Below are the code and all the weights of a small trained network. Each question names an input and a target symbol and asks about switching units off, where a switched-off unit gives its printed mean instead of its output.

import numpy as np


def w(rows, s, z=0):
    codes = np.array(rows[::2]) - 128.0
    scale = np.full(codes.shape[1], s)
    scale[-1] = z or s
    return codes * scale


def norm(h):
    return h / np.sqrt((h * h).mean(-1, keepdims=True) + 1e-5)


def f(y):
    return np.maximum(y, 0)


def softmax(a):
    e = np.exp(a - a.max(-1, keepdims=True))
    return e / e.sum(-1, keepdims=True)


def log_softmax(a):
    a = a - a.max(-1, keepdims=True)
    return a - np.log(np.exp(a).sum(-1, keepdims=True))


def net(x, mask):
    ids = ['αδζθλμξστω'.index(c) for c in x.split()]
    T = len(ids)
    res = E[ids] + P[:T]
    u = 0
    for l in range(2):
        r = norm(res)
        for j in range(3):
            rows = slice(2 * j, 2 * j + 2)
            q, k, v = (r @ M[l][rows].T for M in (Q, K, V))
            z = softmax(np.where(np.tri(T) > 0, q @ k.T / 2**0.5, -1e9)) @ v
            o = O[l][rows]
            res = res + np.where(mask[u + j], z, o[:, -1]) @ o[:, :-1]
        u += 3
        y = f(norm(res) @ A[l][:, :-1].T + A[l][:, -1])
        res = res + np.where(mask[u : u + 8], y, B[l][:, -1]) @ B[l][:, :-1]
        u += 8
    return log_softmax(norm(res)[-1] @ U[:, :-1].T + U[:, -1])


Q, K, V, O, A, B = {}, {}, {}, {}, {}, {}
E = w([
[171,95,142],'α',
[179,104,156],'δ',
[179,89,144],'ζ',
[134,151,75],'θ',
[163,97,150],'λ',
[32,255,218],'μ',
[84,115,125],'ξ',
[187,98,155],'σ',
[167,101,144],'τ',
[180,92,148],'ω',
],0.0009)
P = w([
[118,64,254],'0',
[123,201,237],'1',
[124,176,200],'2',
[136,152,170],'3',
[138,143,150],'4',
[149,125,130],'5',
],0.00029)
Q[0] = w([
[23,130,176],'0.h0',
[5,122,144],'0.h0',
[236,134,176],'0.h1',
[27,118,60],'0.h1',
[234,176,71],'0.h2',
[4,54,189],'0.h2',
],0.0029)
K[0] = w([
[23,67,197],'0.h0',
[5,101,173],'0.h0',
[36,102,198],'0.h1',
[252,165,61],'0.h1',
[176,186,51],'0.h2',
[83,71,214],'0.h2',
],0.0034)
V[0] = w([
[215,185,3],'0.h0',
[76,176,162],'0.h0',
[221,152,70],'0.h1',
[128,128,128],'0.h1',
[61,129,160],'0.h2',
[70,156,72],'0.h2',
],0.0012)
O[0] = w([
[3,141,195,140],'0.h0',
[149,100,64,98],'0.h0',
[144,192,71,198],'0.h1',
[128,128,128,128],'0.h1',
[161,117,78,49],'0.h2',
[113,61,97,7],'0.h2',
],0.0012,0.00016)
A[0] = w([
[72,111,214,218],'0.n0',
[251,140,189,155],'0.n1',
[105,47,123,190],'0.n2',
[209,170,148,128],'0.n3',
[135,169,177,194],'0.n4',
[153,158,88,137],'0.n5',
[141,66,69,130],'0.n6',
[74,169,184,253],'0.n7',
],0.0018,0.00049)
B[0] = w([
[217,77,112,193],'0.n0',
[43,196,8,249],'0.n1',
[156,164,54,164],'0.n2',
[212,70,110,190],'0.n3',
[110,89,58,178],'0.n4',
[145,93,176,157],'0.n5',
[107,210,140,149],'0.n6',
[197,85,86,187],'0.n7',
],0.0015,0.0014)
Q[1] = w([
[71,98,161],'1.h0',
[177,168,84],'1.h0',
[92,92,139],'1.h1',
[168,172,112],'1.h1',
[73,125,255],'1.h2',
[91,104,251],'1.h2',
],0.0049)
K[1] = w([
[64,155,137],'1.h0',
[185,100,112],'1.h0',
[88,166,151],'1.h1',
[167,89,95],'1.h1',
[149,106,1],'1.h2',
[130,107,5],'1.h2',
],0.0054)
V[1] = w([
[137,237,135],'1.h0',
[103,41,55],'1.h0',
[145,208,149],'1.h1',
[114,167,110],'1.h1',
[61,124,43],'1.h2',
[112,250,199],'1.h2',
],0.0015)
O[1] = w([
[177,189,96,95],'1.h0',
[81,113,233,228],'1.h0',
[167,167,78,94],'1.h1',
[138,164,146,128],'1.h1',
[60,49,85,174],'1.h2',
[132,148,250,3],'1.h2',
],0.0013)
A[1] = w([
[203,96,157,132],'1.n0',
[127,36,142,117],'1.n1',
[138,174,106,77],'1.n2',
[4,161,247,94],'1.n3',
[49,44,95,253],'1.n4',
[148,179,129,141],'1.n5',
[199,119,108,219],'1.n6',
[168,137,100,193],'1.n7',
],0.0019,0.00042)
B[1] = w([
[22,165,98,143],'1.n0',
[209,119,149,168],'1.n1',
[109,124,165,145],'1.n2',
[57,5,140,133],'1.n3',
[151,180,145,254],'1.n4',
[132,115,162,139],'1.n5',
[127,83,161,194],'1.n6',
[116,117,172,185],'1.n7',
],0.0019,0.0016)
U = w([
[106,126,169,26],'α',
[238,2,79,238],'δ',
[108,131,167,30],'ζ',
[16,51,196,108],'θ',
[105,131,161,20],'λ',
[174,198,207,100],'μ',
[99,142,191,78],'ξ',
[66,247,18,242],'σ',
[101,134,171,34],'τ',
[109,134,153,2],'ω',
],0.0082,0.0059)

Each question gives the input, a string of symbols that net reads in full, and the target symbol t.
The units are the heads (2 rows each of Q, K, V and O) and the neurons (one row each of A and B). Each row of codes is followed by its name. A weight is (code - 128) times the scale printed after its matrix; where a second scale follows, it is the last column's (O, A, B and U).
mask holds one flag per unit, layer by layer, with each layer's heads first. A switched-off unit (its flag False) gives its mean, the last column of its rows in O or B, instead of its output. The means were averaged over made-up inputs and are rounded, as every weight is.
A unit's drop is (log p(t) with every unit on - log p(t) with that unit switched off) / (log p(t) with every unit on - log p(t) with every unit switched off).
The circuit of an input: a set's keep is (log p(t) with only the set's units on - log p(t) with every unit switched off) / (log p(t) with every unit on - log p(t) with every unit switched off). Starting from the 12 units with the biggest drops (on a tie, the unit counted first), units are removed one at a time, each time the one whose removal leaves the highest keep (on an exact tie, the one counted first), for as long as the keep stays at least 0.8.
units of the circuit, in order: the units of the circuit, biggest drop first
most important unit: the unit with the biggest drop
top k neurons in layer l: the k neurons of layer l with the biggest drops, biggest first
heads that matter: for each layer, one digit per head in row order, 1 if its drop is at least 0.15 and else 0, layers parted by /
drop of u: that unit's drop, to one decimal
input θ μ λ ω θ ζ, target θ: most important unit : 1.h2
input ξ ξ θ, target δ: units of the circuit, in order : [0.n1, 0.n5]
input μ θ θ σ ξ θ, target μ: heads that matter : 000 / 101
input θ τ α θ μ, target θ: heads that matter : 100 / 000
input ξ θ τ ζ τ, target σ: heads that matter : 000 / 000
input ω τ ζ θ, target δ: heads that matter : 000 / 000
input θ μ θ ξ ξ ζ, target θ: heads that matter : 000 / 001
input α τ θ λ ξ, target δ: heads that matter : 000 / 000
input λ α θ ξ α α, target σ: heads that matter : 000 / 000
input θ θ μ δ, target θ: top 3 neurons in layer 1 : [1.n0, 1.n4, 1.n6]
input μ θ θ α θ τ, target μ: top 4 neurons in layer 0 : [0.n1, 0.n7, 0.n0, 0.n2]
input α θ δ θ α, target σ: heads that matter : 010 / 000
input θ ξ ξ μ, target θ: top 2 neurons in layer 0 : [0.n1, 0.n3]
input μ τ θ, target μ: units of the circuit, in order : [1.h2]
input τ θ ξ ξ τ, target σ: drop of 1.n3 : 0.0
input θ ζ σ ξ, target δ: drop of 0.n1 : 0.2
input μ δ τ θ δ, target μ: drop of 1.n0 : 0.1
